Below are the code and all the weights of a small trained network. Each question names an input and a target symbol and asks about switching units off, where a switched-off unit gives its printed mean instead of its output.

import numpy as np


def w(rows, s, z=0):
    codes = np.array(rows[::2]) - 128.0
    scale = np.full(codes.shape[1], s)
    scale[-1] = z or s
    return codes * scale


def norm(h):
    return h / np.sqrt((h * h).mean(-1, keepdims=True) + 1e-5)


def f(y):
    return np.maximum(y, 0)


def softmax(a):
    e = np.exp(a - a.max(-1, keepdims=True))
    return e / e.sum(-1, keepdims=True)


def log_softmax(a):
    a = a - a.max(-1, keepdims=True)
    return a - np.log(np.exp(a).sum(-1, keepdims=True))


def net(x, mask):
    ids = ['ΓΘΞΠΣαβδεζηλμτψω'.index(c) for c in x.split()]
    T = len(ids)
    res = E[ids] + P[:T]
    u = 0
    for l in range(2):
        q, k, v = (norm(res) @ M[l].T for M in (Q, K, V))
        z = softmax(np.where(np.tri(T) > 0, q @ k.T / 3**0.5, -1e9)) @ v
        res = res + np.where(mask[u], z, O[l][:, -1]) @ O[l][:, :-1]
        u += 1
        y = f(norm(res) @ A[l][:, :-1].T + A[l][:, -1])
        res = res + np.where(mask[u : u + 8], y, B[l][:, -1]) @ B[l][:, :-1]
        u += 8
    return log_softmax(norm(res)[-1] @ U[:, :-1].T + U[:, -1])


Q, K, V, O, A, B = {}, {}, {}, {}, {}, {}
E = w([
[111,172,128],'Γ',
[111,175,127],'Θ',
[160,125,115],'Ξ',
[130,174,144],'Π',
[114,131,183],'Σ',
[112,137,172],'α',
[113,173,130],'β',
[122,173,134],'δ',
[78,180,73],'ε',
[146,166,172],'ζ',
[74,153,101],'η',
[205,198,80],'λ',
[240,213,102],'μ',
[145,82,42],'τ',
[97,39,141],'ψ',
[167,171,3],'ω',
],0.016)
P = w([
[19,123,38],'0',
[7,132,37],'1',
[25,123,39],'2',
[23,112,53],'3',
[31,116,87],'4',
[50,105,113],'5',
[89,97,157],'6',
[63,89,156],'7',
[3,109,129],'8',
],0.0035)
Q[0] = w([
[221,3,232],'L0H1',
[134,91,7],'L0H1',
[214,183,153],'L0H1',
],0.0075)
K[0] = w([
[138,168,168],'L0H1',
[133,115,2],'L0H1',
[168,156,164],'L0H1',
],0.013)
V[0] = w([
[183,77,185],'L0H1',
[52,1,202],'L0H1',
[34,196,205],'L0H1',
],0.005)
O[0] = w([
[50,218,1,4],'L0H1',
[108,62,165,55],'L0H1',
[134,81,87,165],'L0H1',
],0.0058,0.0038)
A[0] = w([
[137,105,2,97],'L0N1',
[90,171,234,144],'L0N2',
[171,67,112,94],'L0N3',
[231,111,117,98],'L0N4',
[146,146,138,80],'L0N5',
[106,214,46,110],'L0N6',
[175,109,121,102],'L0N7',
[189,170,67,2],'L0N8',
],0.0081,0.0042)
B[0] = w([
[198,188,137,185],'L0N1',
[104,183,24,242],'L0N2',
[148,185,169,147],'L0N3',
[54,121,255,180],'L0N4',
[124,119,105,134],'L0N5',
[196,131,156,254],'L0N6',
[117,126,203,146],'L0N7',
[103,102,146,161],'L0N8',
],0.0064,0.0041)
Q[1] = w([
[70,124,105],'L1H1',
[93,114,59],'L1H1',
[196,3,223],'L1H1',
],0.0075)
K[1] = w([
[109,193,180],'L1H1',
[255,146,200],'L1H1',
[85,207,32],'L1H1',
],0.0065)
V[1] = w([
[104,201,147],'L1H1',
[162,105,2],'L1H1',
[4,196,129],'L1H1',
],0.0099)
O[1] = w([
[91,245,129,253],'L1H1',
[177,95,30,191],'L1H1',
[67,154,107,254],'L1H1',
],0.012,0.0035)
A[1] = w([
[76,169,180,92],'L1N1',
[132,126,173,103],'L1N2',
[95,40,156,170],'L1N3',
[181,145,254,180],'L1N4',
[74,99,106,109],'L1N5',
[58,146,146,57],'L1N6',
[57,130,164,30],'L1N7',
[161,191,124,253],'L1N8',
],0.0091,0.006)
B[1] = w([
[183,137,130,162],'L1N1',
[140,121,114,130],'L1N2',
[141,114,222,137],'L1N3',
[2,33,102,159],'L1N4',
[184,59,121,146],'L1N5',
[184,180,115,149],'L1N6',
[193,158,114,137],'L1N7',
[168,52,167,254],'L1N8',
],0.0079,0.0094)
U = w([
[158,147,143,117],'Γ',
[236,207,202,136],'Θ',
[133,1,164,255],'Ξ',
[166,117,97,119],'Π',
[26,169,25,208],'Σ',
[123,139,98,50],'α',
[124,132,122,41],'β',
[111,115,124,56],'δ',
[123,112,132,21],'ε',
[141,142,124,78],'ζ',
[83,180,211,194],'η',
[192,52,73,172],'λ',
[147,122,136,48],'μ',
[133,138,99,54],'τ',
[125,85,149,166],'ψ',
[128,119,121,31],'ω',
],0.0098,0.0046)

Each question gives the input, a string of symbols that net reads in full, and the target symbol t.
The units are the heads (3 rows each of Q, K, V and O) and the neurons (one row each of A and B). Each row of codes is followed by its name. A weight is (code - 128) times the scale printed after its matrix; where a second scale follows, it is the last column's (O, A, B and U).
mask holds one flag per unit, layer by layer, with each layer's heads first. A switched-off unit (its flag False) gives its mean, the last column of its rows in O or B, instead of its output. The means were averaged over made-up inputs and are rounded, as every weight is.
A unit's drop is (log p(t) with every unit on - log p(t) with that unit switched off) / (log p(t) with every unit on - log p(t) with every unit switched off).
The circuit of an input: a set's keep is (log p(t) with only the set's units on - log p(t) with every unit switched off) / (log p(t) with every unit on - log p(t) with every unit switched off). Starting from the 12 units with the biggest drops (on a tie, the unit counted first), units are removed one at a time, each time the one whose removal leaves the highest keep (on an exact tie, the one counted first), for as long as the keep stays at least 0.8.
units of the circuit, in order: the units of the circuit, biggest drop first
unit that matters most: the unit with the biggest drop
top k neurons: the k neurons with the biggest drops, biggest first
drop of u: that unit's drop, to one decimal
input Θ η η η η Σ, target Σ: unit that matters most : L0N4
input β ε Ξ, target Ξ: units of the circuit, in order : [L1N4, L0N2, L0N7]
input η Θ η η ω ε Ξ ε, target η: units of the circuit, in order : [L1H1, L0N4]
input η η Γ η λ λ η η Ξ, target η: units of the circuit, in order : [L1H1, L0N2]
input Ξ Ξ β η Ξ μ, target η: units of the circuit, in order : [L1H1, L0N4, L1N4]
input μ μ ε μ η μ η μ Θ, target Θ: top 3 neurons : [L1N8, L1N4, L0N6]
input Π η η μ β δ α η δ, target Σ: top 2 neurons : [L0N2, L0N6]
input β η η μ τ Π η, target λ: top 3 neurons : [L0N2, L0N4, L1N4]
input ε Σ ψ Σ λ, target Ξ: units of the circuit, in order : [L1H1, L1N4, L0N4]
input ψ μ μ, target Ξ: top 3 neurons : [L1N4, L0N2, L0N4]
input η μ Σ, target Θ: units of the circuit, in order : [L1N4, L1N1, L0N2]
input ψ Θ Θ, target Ξ: top 2 neurons : [L0N4, L0N2]
input ψ Γ δ η μ Σ, target Θ: top 2 neurons : [L1N4, L0N2]
input α λ ζ η Θ Ξ, target η: units of the circuit, in order : [L1H1]
input β μ μ μ Ξ, target Ξ: top 2 neurons : [L1N4, L0N6]
input η Θ Θ μ η τ μ Σ Θ, target Θ: top 3 neurons : [L0N2, L0N4, L1N8]
input μ ψ Γ, target Ξ: top 2 neurons : [L0N4, L0N2]
input ψ τ η, target Ξ: top 2 neurons : [L0N2, L1N3]
input β μ Σ ψ μ, target Ξ: top 2 neurons : [L1N4, L0N4]
input μ η η β β, target Σ: top neuron : [L0N2]
input η η η Θ η Θ η α, target Σ: drop of L0H1 : 0.1
input η α η μ λ η, target Θ: drop of L0H1 : 0.3
input ψ Θ Ξ Θ η η, target η: drop of L1H1 : 1.4
